Here is a tiny trained network, its code and every weight. The questions are about switching its units off for an input and a target symbol, where a switched-off unit gives its printed mean instead of its output.

import numpy as np


def w(rows, s, z=0):
    codes = np.array(rows[::2]) - 128.0
    scale = np.full(codes.shape[1], s)
    scale[-1] = z or s
    return codes * scale


def f(y):
    return y / 2 * (1 + np.tanh(0.7978845608 * (y + 0.044715 * y**3)))


def softmax(a):
    e = np.exp(a - a.max(-1, keepdims=True))
    return e / e.sum(-1, keepdims=True)


def log_softmax(a):
    a = a - a.max(-1, keepdims=True)
    return a - np.log(np.exp(a).sum(-1, keepdims=True))


def net(x, mask):
    ids = ['ΛΞαβδεζηθμπστω'.index(c) for c in x.split()]
    T = len(ids)
    res = E[ids] + P[:T]
    u = 0
    for l in range(2):
        r = res
        for j in range(2):
            rows = slice(3 * j, 3 * j + 3)
            q, k, v = (r @ M[l][rows].T for M in (Q, K, V))
            z = softmax(np.where(np.tri(T) > 0, q @ k.T / 3**0.5, -1e9)) @ v
            o = O[l][rows]
            res = res + np.where(mask[u + j], z, o[:, -1]) @ o[:, :-1]
        u += 2
        y = f(res @ A[l][:, :-1].T + A[l][:, -1])
        res = res + np.where(mask[u : u + 12], y, B[l][:, -1]) @ B[l][:, :-1]
        u += 12
    return log_softmax(res[-1] @ U[:, :-1].T + U[:, -1])


Q, K, V, O, A, B = {}, {}, {}, {}, {}, {}
E = w([
[126,191,60,96,136,181,124,113],'Λ',
[112,187,51,157,154,178,127,114],'Ξ',
[104,143,61,76,99,86,175,62],'α',
[210,158,86,60,153,6,64,113],'β',
[64,123,66,116,113,108,116,133],'δ',
[81,140,91,189,104,71,151,123],'ε',
[135,170,97,129,64,85,142,95],'ζ',
[117,182,146,94,95,122,131,169],'η',
[185,201,118,93,57,137,112,141],'θ',
[83,132,169,159,129,92,145,186],'μ',
[86,92,174,78,141,131,124,217],'π',
[146,95,119,157,191,96,177,197],'σ',
[217,90,115,113,85,134,149,160],'τ',
[221,86,63,163,120,141,152,172],'ω',
],0.016)
P = w([
[41,103,119,144,116,235,127,47],'0',
[85,130,118,138,122,196,195,146],'1',
[100,130,114,135,111,147,203,191],'2',
[120,129,110,128,110,83,154,231],'3',
[134,145,108,125,126,65,133,251],'4',
[159,187,131,128,173,63,145,254],'5',
],0.008)
Q[0] = w([
[100,63,200,124,99,119,69,73],'L0H0',
[127,105,91,136,34,78,155,204],'L0H0',
[173,98,137,150,155,170,179,136],'L0H0',
[110,189,105,86,92,136,165,159],'L0H1',
[121,168,103,102,102,114,173,255],'L0H1',
[174,52,124,133,123,135,153,120],'L0H1',
],0.01)
K[0] = w([
[91,153,160,159,141,254,154,78],'L0H0',
[165,135,111,152,44,110,204,239],'L0H0',
[210,41,124,180,147,146,87,97],'L0H0',
[221,117,113,126,160,73,79,129],'L0H1',
[228,100,123,111,190,42,117,179],'L0H1',
[132,84,123,160,91,189,164,144],'L0H1',
],0.0087)
V[0] = w([
[48,108,68,67,204,147,154,155],'L0H0',
[24,191,140,100,3,30,191,129],'L0H0',
[143,39,227,97,99,111,126,135],'L0H0',
[229,105,33,197,134,111,202,187],'L0H1',
[82,232,108,82,205,162,89,23],'L0H1',
[152,201,88,149,76,214,244,196],'L0H1',
],0.0055)
O[0] = w([
[51,108,95,70,217,117,51,122,179],'L0H0',
[67,250,151,88,132,22,204,26,223],'L0H0',
[98,97,116,81,88,234,222,61,60],'L0H0',
[145,84,224,184,176,125,2,12,229],'L0H1',
[158,195,4,98,135,113,73,214,87],'L0H1',
[48,151,161,118,99,121,9,26,254],'L0H1',
],0.0054,0.005)
A[0] = w([
[173,87,153,173,101,160,108,72,144],'L0N0',
[255,14,179,188,165,136,122,101,225],'L0N1',
[110,64,155,171,212,85,192,215,254],'L0N2',
[167,151,120,122,126,231,86,220,235],'L0N3',
[24,132,92,134,62,166,103,46,212],'L0N4',
[89,94,170,143,134,157,122,53,189],'L0N5',
[150,167,150,103,7,130,103,107,164],'L0N6',
[179,170,227,59,144,124,149,129,204],'L0N7',
[182,181,72,103,19,120,90,92,126],'L0N8',
[102,106,81,120,201,161,115,145,208],'L0N9',
[98,130,114,141,89,28,102,196,220],'L0N10',
[132,164,87,73,180,27,108,85,143],'L0N11',
],0.0072,0.0027)
B[0] = w([
[117,117,140,104,67,138,160,190,152],'L0N0',
[119,73,36,115,63,187,220,144,190],'L0N1',
[56,43,142,147,146,178,190,18,173],'L0N2',
[140,182,72,160,114,238,163,192,159],'L0N3',
[72,213,171,105,39,135,194,80,254],'L0N4',
[112,128,89,113,30,151,126,97,177],'L0N5',
[147,183,180,108,194,223,171,86,163],'L0N6',
[70,105,254,102,119,175,154,136,163],'L0N7',
[179,150,171,97,210,143,212,56,175],'L0N8',
[97,146,113,128,170,146,55,106,174],'L0N9',
[127,173,226,147,212,118,121,136,223],'L0N10',
[161,183,79,132,156,51,8,108,239],'L0N11',
],0.0064,0.0072)
Q[1] = w([
[62,148,143,151,91,150,146,66],'L1H0',
[153,92,101,136,105,117,83,162],'L1H0',
[99,141,110,138,248,94,112,122],'L1H0',
[172,139,107,140,122,84,138,184],'L1H1',
[189,108,124,124,161,105,97,162],'L1H1',
[117,160,140,137,250,87,116,126],'L1H1',
],0.012)
K[1] = w([
[213,2,177,132,91,119,206,78],'L1H0',
[89,158,41,126,78,126,76,120],'L1H0',
[102,136,207,82,217,81,82,88],'L1H0',
[116,248,100,141,113,147,99,140],'L1H1',
[149,230,46,150,152,1,9,94],'L1H1',
[100,136,252,125,167,71,117,107],'L1H1',
],0.0073)
V[1] = w([
[104,153,197,144,176,140,144,63],'L1H0',
[148,115,137,159,192,200,164,118],'L1H0',
[133,119,179,94,97,174,195,143],'L1H0',
[122,179,163,254,105,106,156,149],'L1H1',
[198,173,170,78,125,170,113,136],'L1H1',
[189,144,77,191,140,111,146,30],'L1H1',
],0.011)
O[1] = w([
[176,117,131,87,226,181,188,122,254],'L1H0',
[211,77,244,99,164,175,86,75,128],'L1H0',
[164,114,254,79,88,86,223,163,208],'L1H0',
[53,216,180,215,110,241,145,76,169],'L1H1',
[225,175,156,209,134,117,206,251,104],'L1H1',
[215,109,58,187,76,173,150,7,115],'L1H1',
],0.0075,0.0098)
A[1] = w([
[185,138,107,219,128,191,136,123,107],'L1N0',
[110,216,94,39,135,73,104,133,107],'L1N1',
[88,124,151,125,183,153,159,253,74],'L1N2',
[147,144,88,117,146,169,63,215,161],'L1N3',
[148,151,155,105,118,66,15,104,141],'L1N4',
[62,192,147,56,86,136,132,84,84],'L1N5',
[243,126,148,94,135,167,148,123,2],'L1N6',
[111,197,143,184,119,111,111,118,191],'L1N7',
[204,111,155,172,102,94,185,221,136],'L1N8',
[86,121,90,168,120,177,133,39,10],'L1N9',
[71,121,42,141,121,165,93,135,128],'L1N10',
[57,66,121,217,98,190,75,127,145],'L1N11',
],0.0077,0.0061)
B[1] = w([
[173,84,167,36,125,192,102,114,190],'L1N0',
[65,78,132,147,130,117,190,152,216],'L1N1',
[210,138,26,159,118,78,164,111,204],'L1N2',
[116,147,138,56,106,204,153,213,170],'L1N3',
[229,21,53,120,89,142,154,211,171],'L1N4',
[106,3,147,224,152,198,109,145,248],'L1N5',
[80,92,108,186,205,63,91,160,169],'L1N6',
[171,188,74,175,23,168,127,107,217],'L1N7',
[92,189,183,123,145,77,42,70,187],'L1N8',
[201,123,156,138,108,38,57,91,201],'L1N9',
[82,133,179,66,84,62,54,161,206],'L1N10',
[192,132,129,207,180,131,138,249,189],'L1N11',
],0.006,0.017)
U = w([
[104,169,131,2,94,169,155,109,178],'Λ',
[134,153,155,132,141,168,85,175,126],'Ξ',
[108,172,98,43,113,59,137,46,200],'α',
[174,101,69,140,165,101,151,144,138],'β',
[58,148,116,126,145,57,101,146,166],'δ',
[108,142,143,202,139,94,83,79,4],'ε',
[159,162,105,109,109,157,176,48,138],'ζ',
[110,190,111,177,109,118,229,179,144],'η',
[163,150,158,147,181,81,106,125,58],'θ',
[53,132,155,168,175,214,138,130,151],'μ',
[92,100,130,75,191,102,171,195,95],'π',
[126,83,130,71,173,130,86,69,124],'σ',
[102,172,190,41,88,64,112,108,160],'τ',
[148,82,144,196,95,139,150,169,122],'ω',
],0.0062,0.004)

Each question gives the input, a string of symbols that net reads in full, and the target symbol t.
The units are the heads (3 rows each of Q, K, V and O) and the neurons (one row each of A and B). Each row of codes is followed by its name. A weight is (code - 128) times the scale printed after its matrix; where a second scale follows, it is the last column's (O, A, B and U).
mask holds one flag per unit, layer by layer, with each layer's heads first. A switched-off unit (its flag False) gives its mean, the last column of its rows in O or B, instead of its output. The means were averaged over made-up inputs and are rounded, as every weight is.
A unit's drop is (log p(t) with every unit on - log p(t) with that unit switched off) / (log p(t) with every unit on - log p(t) with every unit switched off).
The circuit of an input: a set's keep is (log p(t) with only the set's units on - log p(t) with every unit switched off) / (log p(t) with every unit on - log p(t) with every unit switched off). Starting from the 12 units with the biggest drops (on a tie, the unit counted first), units are removed one at a time, each time the one whose removal leaves the highest keep (on an exact tie, the one counted first), for as long as the keep stays at least 0.8.
units of the circuit, in order: the units of the circuit, biggest drop first
unit that matters most: the unit with the biggest drop
top k neurons: the k neurons with the biggest drops, biggest first
top k neurons in layer l: the k neurons of layer l with the biggest drops, biggest first
which heads matter: for each layer, one digit per head in row order, 1 if its drop is at least 0.15 and else 0, layers parted by /
input θ Ξ β α Λ, target Λ: which heads matter -> 00 / 11
input τ σ ε ω, target ω: units of the circuit, in order -> [L0N1, L1H0, L0H0]
input θ σ θ ζ, target σ: unit that matters most -> L0H1
input Ξ ω α, target ω: top 4 neurons -> [L1N5, L1N4, L0N1, L0N0]
input θ η θ η δ, target θ: which heads matter -> 11 / 11
input δ Ξ Ξ θ ε η, target θ: which heads matter -> 11 / 11
input δ τ π Λ, target τ: which heads matter -> 11 / 11
input Ξ π σ π Ξ, target σ: which heads matter -> 11 / 01
input ω Ξ δ α, target δ: which heads matter -> 10 / 10
input δ δ π Ξ, target π: which heads matter -> 00 / 01
input α α Ξ σ Ξ η, target σ: which heads matter -> 01 / 01
input θ θ δ, target θ: which heads matter -> 00 / 11
input δ σ Ξ Ξ β η, target η: which heads matter -> 11 / 01
input δ Ξ θ, target θ: which heads matter -> 00 / 11
input θ ω ε τ Ξ π, target τ: which heads matter -> 11 / 10
input μ Ξ δ Ξ Ξ, target δ: unit that matters most -> L1H0
input π σ Ξ η Λ, target η: top 3 neurons -> [L0N1, L0N7, L0N5]
input δ Ξ Ξ Ξ, target Ξ: top 2 neurons -> [L1N3, L1N11]
input β τ σ η σ ε, target ε: which heads matter -> 01 / 01
input π ζ η, target π: which heads matter -> 00 / 01
input η σ μ, target σ: which heads matter -> 00 / 01
input Λ β μ ε, target ε: unit that matters most -> L0N4
input δ π ε η Ξ, target η: top 2 neurons -> [L0N7, L0N1]
input τ ζ ω τ, target ω: top 3 neurons -> [L0N1, L0N8, L0N7]
input ζ σ Ξ μ Ξ, target μ: top 3 neurons -> [L0N7, L0N1, L1N5]
input θ θ ζ δ Λ ω, target ω: top 2 neurons -> [L0N1, L1N11]
input θ Ξ Λ ω Ξ π, target ω: unit that matters most -> L0H1
input δ σ π τ ζ σ, target τ: top 4 neurons -> [L0N1, L0N11, L0N0, L1N5]
input ζ Ξ ω π θ, target ω: top 4 neurons -> [L1N5, L1N4, L0N1, L0N0]
input η Ξ ζ, target η: top 3 neurons in layer 0 -> [L0N4, L0N11, L0N2]
